[128 = 0]

[121 106 119 132 128 129 159 119 131 127 125 126 139 126  75 116 189 126
 120  97 150 127 126 129 100 122 158  92 135 128 109 123 108 144 140 142]
Qr/bm
[136  64 136 143 119 115 140 105 109 138 135 149 154 137  84 133 196 121
 144  87 135 138 126 122  85 115 154 129 124 132 108 128 111 139 126 149]
Qr/bm
[128  75 182 136  90 114 156 117 122 127 140 116 159 146  91 136 218 134
 118  62 153 125 124 142  82 123 151 109 149 131 106 128 119 143 137 154]
Qr/hj
[114  94 129 130  87  96 102 107 133 142 105 132 145 130  86 134 156 116
  73 103 126 141 113 139 137 117 146 146 133 111 142 121 103 139 130 149]
Sl/Bp
[155  79 139 105 159 133 149 117 118 135 170 143 130 110  90 134 209 162
 107 110 165 145 151 124 101 114 139 109 154 153 134 137 134 134 127 149]
Qr/Ph
[ 68  44 134 138 102 122 128 102 136 151 154 103  93 123 118 142 125 105
 130 156 115 138 137 152  98 131 129 164 129 109 135 139 120 169 179 160]
lf/Cf
[149 137 164 131 135 120 178 131 110 126 146 115 169 140  73 118 211 139
 164  66 149 122 113 123 111 114 165  95 150 147 125 131  89 131 150 147]
Qr/Ph
[104  71 133  79 110 122 111 119 114 139 154  95 115 135 115 161 206 177
 149 139 136 138 118 169 145 134 125 120 161 126 124 126 138 169 142 139]
lf/Gl
[120 125 109 118  83 101  89  81 130 132 121 118 148 127  96 137 154 127
 129 138 131 122 113 113 135 108 133 134 128 135 203 126 114 124 119 142]
Sl/Bp
[ 94  91 145 138 109 141  99 131  96 128 140 110 129 139 118 150 174 132
 188 150 100 137 105 158 130 141 140 121 147 105 152 135 139 128  99 162]
lf/rl
[133 137  69 122  86  95  86 111 124 129  94 101 146 139 132 131 145 142
 157 143 101 128 115 124 129 113 142 136 137 120 140 122 117 124 121 123]
Sl/Bp
[139 104 109 128 105 139 137 112 113 120 120 122 136 143  87 130 191 134
 143  86 124 112 128 130 101 136 139 124 135 111 103 133  96 140 101 158]
Qr/bm
[138 136 144 132 153 128 141 111 110 119 135 137 129 132 122 136 224 152
 142  97 162 129 103 122 150 127 126 131 139 140 122 115 135 126 120 153]
Qr/hj
[140 111  87 118 117 114 131 137 141 137 118 110 143 131 159 162 166 138
 115  98 105 113  99 135 152 116  97 174 143 152 143 115 122 140 129 145]
Sl/Bp
[137 117 143 129 172 132 160 125 113 123 154 117 140 106 119 134 208 159
 121  97 165 125 122 134 108 168 120 105 110 148 111 123 166 149 130 169]
Qr/bm
[117 111 112 123  90 116 108 107  95 114 144 107 120 154 112 123 149 137
 128  92 117  98 116 125 127 124 140 188 131 134 127 125 109 160 107 163]
Sl/Mz
[147 111 124 132 139 107 150 111 102  96 151 137 141 131  99 140 227 150
 138  85 127 141 123 117 106 144 152 162 155 143 120 139 103 135 142 154]
Qr/hj
[ 94  66 142 138 132 137 147 115 128 127 134 113 112 120 108 138 151  89
 156 122 120 149 118 160 128 120 128  34 146  98 140 141 125 167 145 149]
lf/rl
[ 71  81 139 144  80 121  99 112 124 139 129 105 130 136  98 174 198 129
 138 150 152 114 109 163 148 121 125 127 142 118 123 138 112 186 132 135]
lf/Gl
[ 89 117 130 124  46 114 108  99 146 115  83 104 153 150 109 127 104 102
 144 106  84 101 127 133 122 123 164 156 137  79 127 127  45 140 108 152]
Sl/Mz
[141  92 145 141 127 135 150 127 115 145 148 142 162 134  91 137 195 145
 146 100 153 136 111 146 135 131 156 108 148 125 120 148 109 138 142 144]
Qr/hj
[121  72 115 126 103 140 106 109 121 106 127 117 116 135 117 137 144 122
 151 134 110 131 112 127 115 137 116 160 113 113 130 134 136 127 117 128]
Sl/Fq
[ 90 109 167 124 108 116 147 115 127 134 153 111 126 130  98 140 177 147
 151 144 140 144 108 142 136 137 142 129 130 109 123 130 125 149 150 222]
lf/Gl
[ 85  73 159 134 120 125 124 122 121 146 156 109 127 127  93 123 158 120
 127 159 119 146 134 179 107 131 133 118 157 106 118 152 137 144 155 153]
lf/rl
[106 120 170 126 108 102  93 102 139 129 109 108 127 139 124 141 136 139
  80 124 142 105 120 125 133 106 117 167 147 133 142 134  95 155 129 145]
Sl/Bp
[117 110 140 123  87 105 104 102 136 143 118 108 169 129 106 141 158  84
 117 117 113 117 125 141 138 114 138 164 145 121 161 114  86 142 132 174]
Sl/Bp
[116  86  99 116  65 112 109  79 132 143 128 102 144 136 122 139 142 115
 143 127 136  76 107 122 118 121 134 160 146 126 134 124  94 139 120 125]
Sl/Fq
[124  57 129 113 115 119  89 116 116 133 127 113 113 136 144 131 190 149
 135 108 115 108  97 128 146 118  85 193 147 132 130 128 118 139 110 168]
Sl/Fq
[139 150 179 129 115 120 180 125 127 109 138 117 179 142  88 132 209 146
 144 100 144 111 114 126 113 115 163 108 151 142 120  47  83 125 131 151]
Qr/hj
[113  57  99 119 113 110 158 100 129 145 139 118 128 129 123 121 180 137
  98 110 135 118  96 156 124 118 139 137 120 138 145 148 142 149 124 144]
Sl/Fq
[ 90  94 151 134 104 129 121 134 117 110 151 115 129 131 111 141 161 119
 169 144  94 144 112 178 175 130 135 123 153  96 144 133 124 137 145 172]
lf/rl
[138 112 184 106 133 118 180 123 127 113 153 117 152 167 113 150 252 169
 132 112 162 110  94 133 128 120 143 122 140 159 113 112 136 150 139 168]
Qr/hj

[118 126 135 139 120 126 141  99 137 116  90 134 123 151 128 152 134 111
 157 123 126 118 112 146 123 140 111 130 133 142 145 134 111 120 118 140]
Tz/<74>
[119 125 117 145 124  99 100 127 106 179 140 143 112  87 118 160 155 171
 124 131 172 125  81 161 118 123  94 132 112  34 117 119 103 113  87 112]
nj/<101>
[122 102 140 119 127 162 117 135 120 158 152 173 139 137 117 129 151 219
 123 148 101 146 126 168 129 128 197 136 136 108 147 131 136 150 134 124]
Dp/<91>
[142 138 117 125 139  82  97 123 117 147 120 141 122 111 133 138 119 125
 143 139 152 114 130 128 119  99  59 114 129 108 114 118 130 120  99 100]
nj/<101>
[121 102 153 114 126 141 117 142 117 144 123 159 113 140 113 102 128 169
 146 121 111 144 121 101 119 124 143 119 125 132 124 131 179 144 126 122]
rc/<80>
[120 139  89 128 139  97 137 101 143 118 101 142 141 146 108 118 131 149
 135 107 113 110 125 146 151 145 124 142 131 152 142 131  89 119 134 133]
Tz/<96>
